Below are the code and all the weights of a small trained network. Each question names an input and a target symbol and asks about switching units off, where a switched-off unit gives its printed mean instead of its output.

import numpy as np


def w(rows, s, z=0):
    codes = np.array(rows[::2]) - 128.0
    scale = np.full(codes.shape[1], s)
    scale[-1] = z or s
    return codes * scale


def softmax(a):
    e = np.exp(a - a.max(-1, keepdims=True))
    return e / e.sum(-1, keepdims=True)


def log_softmax(a):
    a = a - a.max(-1, keepdims=True)
    return a - np.log(np.exp(a).sum(-1, keepdims=True))


def net(x, mask):
    ids = ['βγδεζηλξπστφψ'.index(c) for c in x.split()]
    T = len(ids)
    res = E[ids] + P[:T]
    u = 0
    for l in range(3):
        r = res
        for j in range(2):
            rows = slice(4 * j, 4 * j + 4)
            q, k, v = (r @ M[l][rows].T for M in (Q, K, V))
            z = softmax(np.where(np.tri(T) > 0, q @ k.T / 4**0.5, -1e9)) @ v
            o = O[l][rows]
            res = res + np.where(mask[u + j], z, o[:, -1]) @ o[:, :-1]
        u += 2
    return log_softmax(res[-1] @ U[:, :-1].T + U[:, -1])


Q, K, V, O = {}, {}, {}, {}
E = w([
[177,93,103,112],'β',
[147,80,182,182],'γ',
[60,140,162,119],'δ',
[134,123,83,131],'ε',
[165,101,107,127],'ζ',
[121,166,138,128],'η',
[65,108,122,120],'λ',
[77,174,62,58],'ξ',
[152,157,167,118],'π',
[138,44,169,89],'σ',
[100,123,182,197],'τ',
[217,170,59,111],'φ',
[190,111,4,69],'ψ',
],0.022)
P = w([
[115,136,2,218],'0',
[77,129,48,202],'1',
[112,139,50,209],'2',
[119,144,43,207],'3',
[127,145,63,201],'4',
[160,135,90,191],'5',
[188,132,143,190],'6',
[184,133,150,176],'7',
],0.0045)
Q[0] = w([
[68,106,53,2],'L0H0',
[82,179,104,181],'L0H0',
[82,136,212,60],'L0H0',
[8,157,189,158],'L0H0',
[54,165,77,220],'L0H1',
[115,148,77,95],'L0H1',
[119,173,204,29],'L0H1',
[139,75,135,88],'L0H1',
],0.0094)
K[0] = w([
[85,165,116,101],'L0H0',
[86,175,113,194],'L0H0',
[86,117,163,136],'L0H0',
[120,74,64,113],'L0H0',
[80,124,152,129],'L0H1',
[83,69,3,152],'L0H1',
[149,143,94,153],'L0H1',
[195,109,134,108],'L0H1',
],0.012)
V[0] = w([
[97,233,80,96],'L0H0',
[98,146,107,73],'L0H0',
[164,141,193,167],'L0H0',
[200,255,162,123],'L0H0',
[132,154,163,124],'L0H1',
[97,131,191,95],'L0H1',
[19,137,146,236],'L0H1',
[125,216,128,114],'L0H1',
],0.0089)
O[0] = w([
[90,184,183,69,94],'L0H0',
[170,127,169,107,71],'L0H0',
[170,115,2,121,148],'L0H0',
[90,179,82,144,98],'L0H0',
[149,69,137,179,110],'L0H1',
[166,123,129,188,74],'L0H1',
[153,146,150,122,255],'L0H1',
[112,86,151,133,111],'L0H1',
],0.0076,0.0034)
Q[1] = w([
[130,193,125,111],'L1H0',
[131,131,66,169],'L1H0',
[181,255,176,104],'L1H0',
[95,136,210,206],'L1H0',
[52,86,225,203],'L1H1',
[18,95,158,131],'L1H1',
[159,231,104,119],'L1H1',
[164,118,254,85],'L1H1',
],0.0057)
K[1] = w([
[171,144,94,108],'L1H0',
[69,164,157,197],'L1H0',
[153,152,143,137],'L1H0',
[103,97,161,164],'L1H0',
[37,76,121,254],'L1H1',
[11,48,112,150],'L1H1',
[179,166,41,93],'L1H1',
[135,82,135,96],'L1H1',
],0.0077)
V[1] = w([
[108,148,66,119],'L1H0',
[64,119,79,210],'L1H0',
[159,65,210,195],'L1H0',
[108,139,161,157],'L1H0',
[184,255,72,142],'L1H1',
[170,133,175,85],'L1H1',
[178,188,182,111],'L1H1',
[250,152,161,79],'L1H1',
],0.008)
O[1] = w([
[81,99,218,140,153],'L1H0',
[115,190,143,21,249],'L1H0',
[56,150,130,89,158],'L1H0',
[114,3,55,85,144],'L1H0',
[228,120,197,27,221],'L1H1',
[131,189,6,77,48],'L1H1',
[193,132,169,57,82],'L1H1',
[240,228,16,132,76],'L1H1',
],0.0051,0.002)
Q[2] = w([
[165,148,107,205],'L2H0',
[167,206,65,34],'L2H0',
[223,87,176,69],'L2H0',
[161,84,112,108],'L2H0',
[165,138,189,87],'L2H1',
[102,103,169,141],'L2H1',
[76,254,26,134],'L2H1',
[54,154,134,153],'L2H1',
],0.007)
K[2] = w([
[149,150,137,167],'L2H0',
[127,212,81,77],'L2H0',
[178,2,155,74],'L2H0',
[136,106,146,61],'L2H0',
[98,93,175,140],'L2H1',
[102,133,91,129],'L2H1',
[156,172,111,193],'L2H1',
[177,147,4,77],'L2H1',
],0.0088)
V[2] = w([
[157,193,176,177],'L2H0',
[159,2,95,87],'L2H0',
[146,144,171,246],'L2H0',
[175,121,49,46],'L2H0',
[205,105,189,211],'L2H1',
[153,72,57,70],'L2H1',
[171,214,80,106],'L2H1',
[142,195,36,56],'L2H1',
],0.0093)
O[2] = w([
[166,54,109,5,155],'L2H0',
[74,152,135,232,128],'L2H0',
[142,2,57,100,216],'L2H0',
[124,185,176,133,49],'L2H0',
[107,155,17,133,174],'L2H1',
[154,180,170,192,48],'L2H1',
[210,175,110,112,38],'L2H1',
[198,170,194,124,3],'L2H1',
],0.0095,0.0026)
U = w([
[37,133,254,244,121],'β',
[152,155,55,158,37],'γ',
[85,123,152,123,175],'δ',
[98,156,27,82,70],'ε',
[113,240,124,214,176],'ζ',
[133,154,116,195,89],'η',
[133,152,140,200,168],'λ',
[60,190,214,74,2],'ξ',
[94,121,201,151,247],'π',
[185,100,236,156,80],'σ',
[249,169,48,103,204],'τ',
[160,131,132,77,45],'φ',
[158,11,125,137,120],'ψ',
],0.0086,0.0063)

Each question gives the input, a string of symbols that net reads in full, and the target symbol t.
The units are the heads (4 rows each of Q, K, V and O). Each row of codes is followed by its name. A weight is (code - 128) times the scale printed after its matrix; where a second scale follows, it is the last column's (O and U).
mask holds one flag per head, layer by layer. A switched-off head (its flag False) gives its mean, the last column of its rows in O, instead of its output. The means were averaged over made-up inputs and are rounded, as every weight is.
A unit's drop is (log p(t) with every unit on - log p(t) with that unit switched off) / (log p(t) with every unit on - log p(t) with every unit switched off).
The circuit of an input: a set's keep is (log p(t) with only the set's units on - log p(t) with every unit switched off) / (log p(t) with every unit on - log p(t) with every unit switched off). Starting from all 6 units, units are removed one at a time, each time the one whose removal leaves the highest keep (on an exact tie, the one counted first), for as long as the keep stays at least 0.8.
circuit, biggest first: the units of the circuit, biggest drop first
heads that matter: for each layer, one digit per head in row order, 1 if its drop is at least 0.15 and else 0, layers parted by /
drop when u is switched off: that unit's drop, to one decimal
input λ π β β, target ζ: circuit, biggest first	L2H0
input β β π, target ζ: heads that matter	01 / 00 / 11
input π τ γ λ τ η, target ε: heads that matter	00 / 01 / 01
input π π η φ τ, target τ: heads that matter	00 / 00 / 11
input β β λ ψ τ ψ π, target β: heads that matter	00 / 00 / 10
input ξ π ξ π ξ π, target σ: heads that matter	11 / 01 / 01
input σ π ψ τ, target σ: heads that matter	00 / 00 / 11
input λ δ ε φ τ τ, target τ: heads that matter	10 / 01 / 11
input ε λ τ, target ψ: heads that matter	00 / 00 / 10
input ε π σ τ η π η, target τ: heads that matter	10 / 01 / 10
input π η π ζ, target τ: circuit, biggest first	L2H1; L1H1
input τ π η δ φ π, target ξ: heads that matter	10 / 01 / 10
input β π π δ ψ π δ, target σ: heads that matter	00 / 00 / 11
input ε β λ τ δ δ, target ψ: circuit, biggest first	L2H0; L1H1
input γ τ δ, target ψ: circuit, biggest first	L2H0
input δ η π γ λ σ τ, target ψ: heads that matter	00 / 01 / 10
input π π π β τ β, target ε: circuit, biggest first	L2H1; L1H1
input π π λ ε δ ψ τ, target σ: circuit, biggest first	L2H1; L1H1
input λ φ π, target ξ: circuit, biggest first	L1H1; L2H0
input ψ φ ε ε ξ η, target σ: circuit, biggest first	L2H1
input ζ δ τ β τ τ ε, target ε: circuit, biggest first	L2H1; L0H1
input π τ π ψ λ, target σ: drop when L2H1 is switched off	0.9
input γ β β β, target ζ: drop when L2H0 is switched off	0.6
input λ π λ τ ζ γ τ ε, target ε: drop when L1H0 is switched off	-0.3
